[[ -4.2  35.4 -35.0 -12.7 -19.8 -41.4  -0.8   4.7  -5.9  -4.7  33.7  36.7
  -49.7]
 [ 16.1   1.0 -34.0 -29.2 -28.9 -44.5  11.2  21.4   7.6   1.3  22.9   9.7
  -48.1]
 [ 15.7   0.2 -45.8 -12.1  -6.0   9.2  21.3   8.6  -6.0  15.5  10.7 -28.2
   -0.9]
 [ -4.9  36.4 -34.9  -8.7 -13.3 -45.7   0.1   1.6  -2.9 -14.8  30.3  33.6
  -51.2]
 [ 18.0  22.8 -45.7 -30.9  -6.9   8.8  21.4  10.0  10.1  17.1  11.6 -27.8
    0.0]
 [ 18.0  23.3 -45.7 -30.9  -6.7   8.9  21.4  10.6  10.1  17.1  11.6 -27.8
    0.0]
 [ -4.8  36.2 -34.0  -8.7 -13.8 -45.5   0.0   1.9  -2.7 -14.8  30.8  32.7
  -52.6]
 [ 16.1   0.9 -34.8 -29.3 -28.9 -43.6   9.0  21.3   7.6   2.9  23.9  11.5
  -48.0]
 [ 16.1   1.0 -33.5 -29.6 -28.8 -43.6   9.9  21.4   7.8   2.2  22.9  11.8
  -48.5]
 [ -4.8  36.7 -34.4  -8.7 -13.5 -46.3  -0.4   2.1  -3.0 -15.0  30.6  33.7
  -51.5]
 [ -4.0  35.9 -35.5 -13.3 -20.2 -41.7  -0.8   5.1  -6.1  -5.5  33.8  35.8
  -50.0]
 [  8.9   0.6 -39.0 -27.4 -29.3 -42.3   2.7  21.6   6.2   3.1  21.3  17.7
  -50.1]
 [ -4.8  36.2 -35.1  -8.6 -13.3 -45.7   0.6   1.9  -2.9 -14.7  30.3  32.6
  -51.5]
 [ 16.0   0.9 -33.9 -29.1 -28.9 -43.7   9.9  21.4   7.7   1.3  22.6  11.6
  -47.8]
 [ -4.9  36.6 -34.5  -8.5 -13.4 -45.6   0.3   1.9  -2.2 -15.0  31.0  33.2
  -51.4]
 [ -5.1  36.2 -35.1  -8.6 -13.7 -45.9   0.1   2.0  -2.7 -14.7  30.2  33.0
  -51.7]]
Give the entry just right of 16.0.
0.9
Give the entry just left of the smallest entry.
32.7
The minimum -> -52.6
Give the entry just left of -44.5.
-28.9
Give the entry just right of 9.2.
21.3
Give the entry just right of 21.6.
6.2

[[  3.5  32.8  23.0   6.4  -5.9  -6.4  -6.3 -23.1   8.4   7.7 -20.9 -18.8]
 [ 22.1  -9.6   8.7  20.5  27.1  17.4   6.7  12.5   6.3  10.2 -19.1 -25.6]
 [  9.8  15.4   7.7  -6.2   1.7  19.0  10.1  -7.9  -7.9   1.9  -9.5 -26.8]
 [ 16.7  -2.3 -10.9  -4.1  -0.4  37.4  23.3  15.7 -22.3   5.3  -8.2 -25.0]
 [  3.1  29.8  20.7   1.6 -26.8 -17.6  -8.8 -20.2 -24.4  21.7  16.8 -23.0]
 [  8.3  15.4  15.1  -3.8  -2.5   9.0   6.3 -10.2 -10.6   4.9  -4.3 -23.7]
 [ 12.8 -22.5  53.9  32.3  38.5  -8.2   5.1   3.9  -3.7  22.8  -6.3 -17.2]
 [ -6.0  43.9  -9.2 -12.5 -24.1  22.8   2.0 -16.7  -5.7 -12.7 -13.5 -31.0]
 [ 11.9   8.3  19.2 -19.2 -34.6   5.2  13.0  -5.4 -12.9  -1.5  -9.4  -3.8]
 [ 11.8  11.4  11.2   5.0  -3.0   2.6  -4.1  -5.9   4.6  -0.2  -8.4 -23.9]]
The top entry of the column that holds the largest entry is 23.0
The entry just left of the largest entry -> -22.5
The 1st entry, reading row by row: 3.5
The entry just right of 10.1 is -7.9
Which number is the last entry, reading row by row?
Answer: -23.9
Which number is the entry in the bottom-left corner?
Answer: 11.8
Which number is the entry just right of the largest entry?
Answer: 32.3
The entry just right of -2.3 is -10.9
The entry just right of 12.5 is 6.3
The fifth-last entry, reading row by row -> -5.9
Which number is the largest entry in the first column?
Answer: 22.1
The entry directly above -4.3 -> 16.8
Which number is the entry directly below the largest entry?
Answer: -9.2
Which number is the smallest entry in the last column?
Answer: -31.0
Which number is the entry directly below -9.4?
Answer: -8.4
Which number is the top-right entry?
Answer: -18.8
Which number is the entry directly above the smallest entry?
Answer: -24.1
Which number is the entry just left of the smallest entry?
Answer: -19.2
The last entry of the largest entry's row is -17.2
The first entry of the largest entry's row is 12.8
Which number is the bottom entry of the column that holds the largest entry?
Answer: 11.2
Which number is the largest entry in the last column?
Answer: -3.8
Which number is the entry just left of -17.2?
Answer: -6.3
The entry just right of 3.9: -3.7
The fourth entry from the end, reading row by row -> 4.6
Which number is the entry just left of 4.9?
Answer: -10.6
The entry directly above 16.7: 9.8
Which number is the third largest entry?
Answer: 38.5
Which number is the second largest entry?
Answer: 43.9
The 2nd entry, reading row by row is 32.8
